Below are the code and all the weights of a small trained network. Each question names an input and a target symbol and asks about switching units off, where a switched-off unit gives its printed mean instead of its output.

import numpy as np


def w(rows, s, z=0):
    codes = np.array(rows[::2]) - 128.0
    scale = np.full(codes.shape[1], s)
    scale[-1] = z or s
    return codes * scale


def f(y):
    return y / 2 * (1 + np.tanh(0.7978845608 * (y + 0.044715 * y**3)))


def softmax(a):
    e = np.exp(a - a.max(-1, keepdims=True))
    return e / e.sum(-1, keepdims=True)


def log_softmax(a):
    a = a - a.max(-1, keepdims=True)
    return a - np.log(np.exp(a).sum(-1, keepdims=True))


def net(x, mask):
    ids = ['ΛΦαβγδεζθξπτψω'.index(c) for c in x.split()]
    T = len(ids)
    res = E[ids] + P[:T]
    u = 0
    for l in range(2):
        q, k, v = (res @ M[l].T for M in (Q, K, V))
        z = softmax(np.where(np.tri(T) > 0, q @ k.T / 3**0.5, -1e9)) @ v
        res = res + np.where(mask[u], z, O[l][:, -1]) @ O[l][:, :-1]
        u += 1
        y = f(res @ A[l][:, :-1].T + A[l][:, -1])
        res = res + np.where(mask[u : u + 8], y, B[l][:, -1]) @ B[l][:, :-1]
        u += 8
    return log_softmax(res[-1] @ U[:, :-1].T + U[:, -1])


Q, K, V, O, A, B = {}, {}, {}, {}, {}, {}
E = w([
[162,115,48,103,162,165,121,106,162,111],'Λ',
[54,130,172,125,112,195,91,215,154,81],'Φ',
[130,100,171,169,253,134,90,189,78,92],'α',
[176,122,48,96,136,169,141,87,152,116],'β',
[21,47,133,95,141,181,169,110,91,106],'γ',
[111,132,114,12,196,165,87,111,190,102],'δ',
[85,81,57,151,148,123,151,176,77,80],'ε',
[90,178,86,168,40,208,172,161,106,182],'ζ',
[112,126,124,131,88,232,165,214,121,110],'θ',
[115,117,124,240,221,118,163,97,150,93],'ξ',
[160,132,69,165,69,107,98,76,51,108],'π',
[137,74,44,82,186,123,119,139,143,205],'τ',
[163,126,190,120,95,133,163,48,80,76],'ψ',
[128,90,112,170,45,127,139,182,184,75],'ω',
],0.021)
P = w([
[108,248,132,129,167,130,161,171,157,118],'0',
[105,212,132,139,147,146,158,155,148,132],'1',
[107,186,130,139,143,146,154,147,140,129],'2',
[113,166,124,139,133,143,144,139,132,124],'3',
[119,143,124,143,130,147,140,134,130,119],'4',
[124,125,118,144,121,142,136,129,124,115],'5',
[130,106,117,144,117,140,129,126,119,106],'6',
[134,85,117,149,117,141,123,121,116,101],'7',
[144,69,114,153,110,136,121,115,109,97],'8',
[146,52,115,158,106,138,111,112,102,92],'9',
[154,32,117,159,104,139,107,110,93,84],'10',
],0.017)
Q[0] = w([
[88,113,139,185,53,240,175,169,102,53],'L0H1',
[161,147,220,60,63,101,111,115,121,152],'L0H1',
[131,150,141,137,203,119,106,3,107,89],'L0H1',
],0.011)
K[0] = w([
[110,62,165,178,133,104,131,70,39,65],'L0H1',
[106,250,179,111,140,193,146,152,104,112],'L0H1',
[163,106,136,76,85,118,89,109,222,122],'L0H1',
],0.013)
V[0] = w([
[51,146,178,38,76,80,140,116,227,116],'L0H1',
[164,51,131,128,84,144,57,254,56,131],'L0H1',
[122,138,95,53,73,155,96,179,155,217],'L0H1',
],0.0065)
O[0] = w([
[188,71,168,197,143,173,169,140,54,160,1],'L0H1',
[118,254,122,127,165,178,194,89,107,55,104],'L0H1',
[251,215,135,247,196,154,116,144,126,120,101],'L0H1',
],0.0069,0.0044)
A[0] = w([
[215,29,131,254,181,96,66,72,44,151,135],'L0N1',
[92,44,162,131,176,144,49,223,129,62,106],'L0N2',
[154,143,195,165,164,5,80,164,222,32,237],'L0N3',
[64,129,204,76,181,87,89,61,128,109,151],'L0N4',
[80,166,91,125,38,187,143,143,115,94,255],'L0N5',
[160,120,163,92,40,230,252,113,70,165,247],'L0N6',
[142,225,191,210,197,207,147,95,44,73,107],'L0N7',
[136,132,91,87,201,67,177,69,126,209,124],'L0N8',
],0.0061,0.0035)
B[0] = w([
[47,57,79,116,66,46,56,94,155,120,182],'L0N1',
[113,127,93,173,87,115,126,87,153,149,203],'L0N2',
[118,224,89,147,35,170,192,115,155,91,186],'L0N3',
[189,138,111,157,126,69,175,106,157,94,160],'L0N4',
[85,119,122,133,137,110,2,134,169,69,254],'L0N5',
[111,140,155,168,126,67,89,104,232,59,201],'L0N6',
[153,186,138,60,120,106,114,6,131,197,173],'L0N7',
[128,172,159,131,66,234,134,176,169,143,172],'L0N8',
],0.0081,0.0073)
Q[1] = w([
[107,180,49,182,139,71,246,3,151,167],'L1H1',
[10,187,189,164,45,160,128,133,242,87],'L1H1',
[119,150,39,164,106,112,38,120,196,91],'L1H1',
],0.0065)
K[1] = w([
[217,92,80,217,39,150,147,127,117,36],'L1H1',
[65,91,136,84,120,57,114,35,91,27],'L1H1',
[141,66,2,68,139,150,112,23,108,59],'L1H1',
],0.0065)
V[1] = w([
[179,144,145,129,34,161,59,125,116,108],'L1H1',
[142,111,174,131,143,60,123,104,176,64],'L1H1',
[203,154,165,97,150,1,93,151,92,121],'L1H1',
],0.0079)
O[1] = w([
[146,157,153,135,111,249,84,170,49,158,144],'L1H1',
[137,178,157,142,130,107,185,187,203,213,195],'L1H1',
[159,125,64,143,90,82,103,163,87,107,12],'L1H1',
],0.013,0.011)
A[1] = w([
[161,118,191,134,124,121,165,69,124,152,88],'L1N1',
[163,192,133,57,194,147,197,147,112,167,17],'L1N2',
[115,113,160,135,155,119,187,106,155,146,61],'L1N3',
[87,177,146,151,144,150,135,120,121,140,203],'L1N4',
[121,10,139,151,148,139,112,89,95,120,7],'L1N5',
[96,66,148,95,111,124,106,125,128,97,22],'L1N6',
[159,140,99,164,137,139,92,217,156,147,254],'L1N7',
[149,156,170,153,161,181,117,59,102,151,59],'L1N8',
],0.012,0.0027)
B[1] = w([
[188,170,129,69,117,104,69,236,145,98,172],'L1N1',
[2,138,191,54,125,72,199,80,46,90,153],'L1N2',
[118,97,140,163,107,165,89,71,97,126,251],'L1N3',
[190,120,127,146,57,141,167,165,99,116,245],'L1N4',
[170,95,93,161,63,146,88,229,181,126,157],'L1N5',
[155,195,21,162,129,80,179,111,69,189,173],'L1N6',
[159,93,117,74,141,81,154,43,106,102,210],'L1N7',
[137,144,151,170,172,95,86,154,134,149,195],'L1N8',
],0.0096,0.012)
U = w([
[137,189,164,5,224,173,149,3,188,143,216],'Λ',
[184,106,88,129,186,184,83,177,233,141,182],'Φ',
[79,32,197,242,88,122,128,91,138,90,138],'α',
[125,117,143,144,115,106,136,129,135,115,88],'β',
[188,206,96,196,133,102,101,47,165,164,34],'γ',
[191,93,131,190,95,160,254,168,89,61,183],'δ',
[104,149,164,71,98,183,139,186,203,71,1],'ε',
[120,115,145,146,117,99,132,134,129,116,108],'ζ',
[152,79,172,85,100,18,132,185,153,107,187],'θ',
[175,118,99,173,141,86,238,72,110,190,101],'ξ',
[109,93,133,126,34,93,62,93,61,32,144],'π',
[95,132,185,174,126,113,138,221,100,135,201],'τ',
[36,177,96,166,146,54,150,208,167,38,118],'ψ',
[64,142,112,95,72,128,119,121,132,227,59],'ω',
],0.0059)

Each question gives the input, a string of symbols that net reads in full, and the target symbol t.
The units are the heads (3 rows each of Q, K, V and O) and the neurons (one row each of A and B). Each row of codes is followed by its name. A weight is (code - 128) times the scale printed after its matrix; where a second scale follows, it is the last column's (O, A, B and U).
mask holds one flag per unit, layer by layer, with each layer's heads first. A switched-off unit (its flag False) gives its mean, the last column of its rows in O or B, instead of its output. The means were averaged over made-up inputs and are rounded, as every weight is.
A unit's drop is (log p(t) with every unit on - log p(t) with that unit switched off) / (log p(t) with every unit on - log p(t) with every unit switched off).
The circuit of an input: a set's keep is (log p(t) with only the set's units on - log p(t) with every unit switched off) / (log p(t) with every unit on - log p(t) with every unit switched off). Starting from the 12 units with the biggest drops (on a tie, the unit counted first), units are removed one at a time, each time the one whose removal leaves the highest keep (on an exact tie, the one counted first), for as long as the keep stays at least 0.8.
units of the circuit, in order: the units of the circuit, biggest drop first
most important unit: the unit with the biggest drop
top k neurons: the k neurons with the biggest drops, biggest first
k most important neurons of layer l: the k neurons of layer l with the biggest drops, biggest first
input Φ γ ω ζ δ τ, target Λ: top 2 neurons	[L1N2 L1N4]
input ξ τ ε θ β δ ψ ε Φ, target ψ: units of the circuit, in order	[L0H1 L0N5 L1N6]
input ζ ζ τ π ξ, target γ: top 2 neurons	[L0N7 L0N1]
input ε ω δ δ, target Φ: most important neuron of layer 0	[L0N6]
input ξ τ ε ξ ω θ γ Λ, target Λ: units of the circuit, in order	[L1N4 L1N5]
input τ γ ω θ θ, target α: units of the circuit, in order	[L1H1 L0H1 L1N3]
input ξ τ β τ ξ ζ τ α ω, target ε: units of the circuit, in order	[L1H1 L0H1]
input τ γ ξ ω γ, target α: units of the circuit, in order	[L1N3 L0N6 L1H1]
input α ω τ ξ, target τ: top 2 neurons	[L0N5 L0N7]
input τ ξ ψ ω ω, target θ: units of the circuit, in order	[L1H1 L0N6 L1N7 L0H1]
input Φ Λ τ ζ θ, target Λ: top 3 neurons	[L1N7 L0N7 L0N6]
input τ τ γ, target α: units of the circuit, in order	[L1N3 L1H1 L0H1]
input Φ δ ω, target δ: units of the circuit, in order	[L0H1 L1N4 L1H1]
input Λ Λ τ τ ζ, target γ: units of the circuit, in order	[L0H1 L0N7]
input ξ τ Λ α δ α ζ, target ε: top 3 neurons	[L0N6 L0N5 L1N4]
input ψ π ω, target π: top 2 neurons	[L0N5 L1N7]
input τ θ τ, target Φ: most important unit	L1H1
input γ ε θ π Λ τ ω ω Φ ξ, target τ: top 3 neurons	[L0N7 L0N5 L1N8]
input τ δ π δ ω ω ξ τ τ τ ζ, target ω: units of the circuit, in order	[L0H1 L1N6]
input Λ τ ω τ τ ε ζ, target ψ: most important unit	L0N5
input δ ω τ ω ξ ω, target ω: units of the circuit, in order	[L0H1 L1N6]
input τ γ ξ ξ, target α: units of the circuit, in order	[L1N3 L1H1]
input γ τ ε ξ τ β ξ, target γ: units of the circuit, in order	[L0N7 L0H1]
input ε γ π τ π ζ, target π: units of the circuit, in order	[L1H1 L1N7 L0N5]
input γ τ τ τ Φ, target α: 2 most important neurons of layer 0	[L0N2 L0N6]
input τ θ ω τ θ ω τ ψ τ τ, target Φ: 2 most important neurons of layer 0	[L0N6 L0N8]
input ε π ξ Φ τ Λ Λ γ α β, target Λ: 3 most important neurons of layer 1	[L1N4 L1N5 L1N1]
input ξ τ α, target γ: 3 most important neurons of layer 0	[L0N1 L0N7 L0N2]
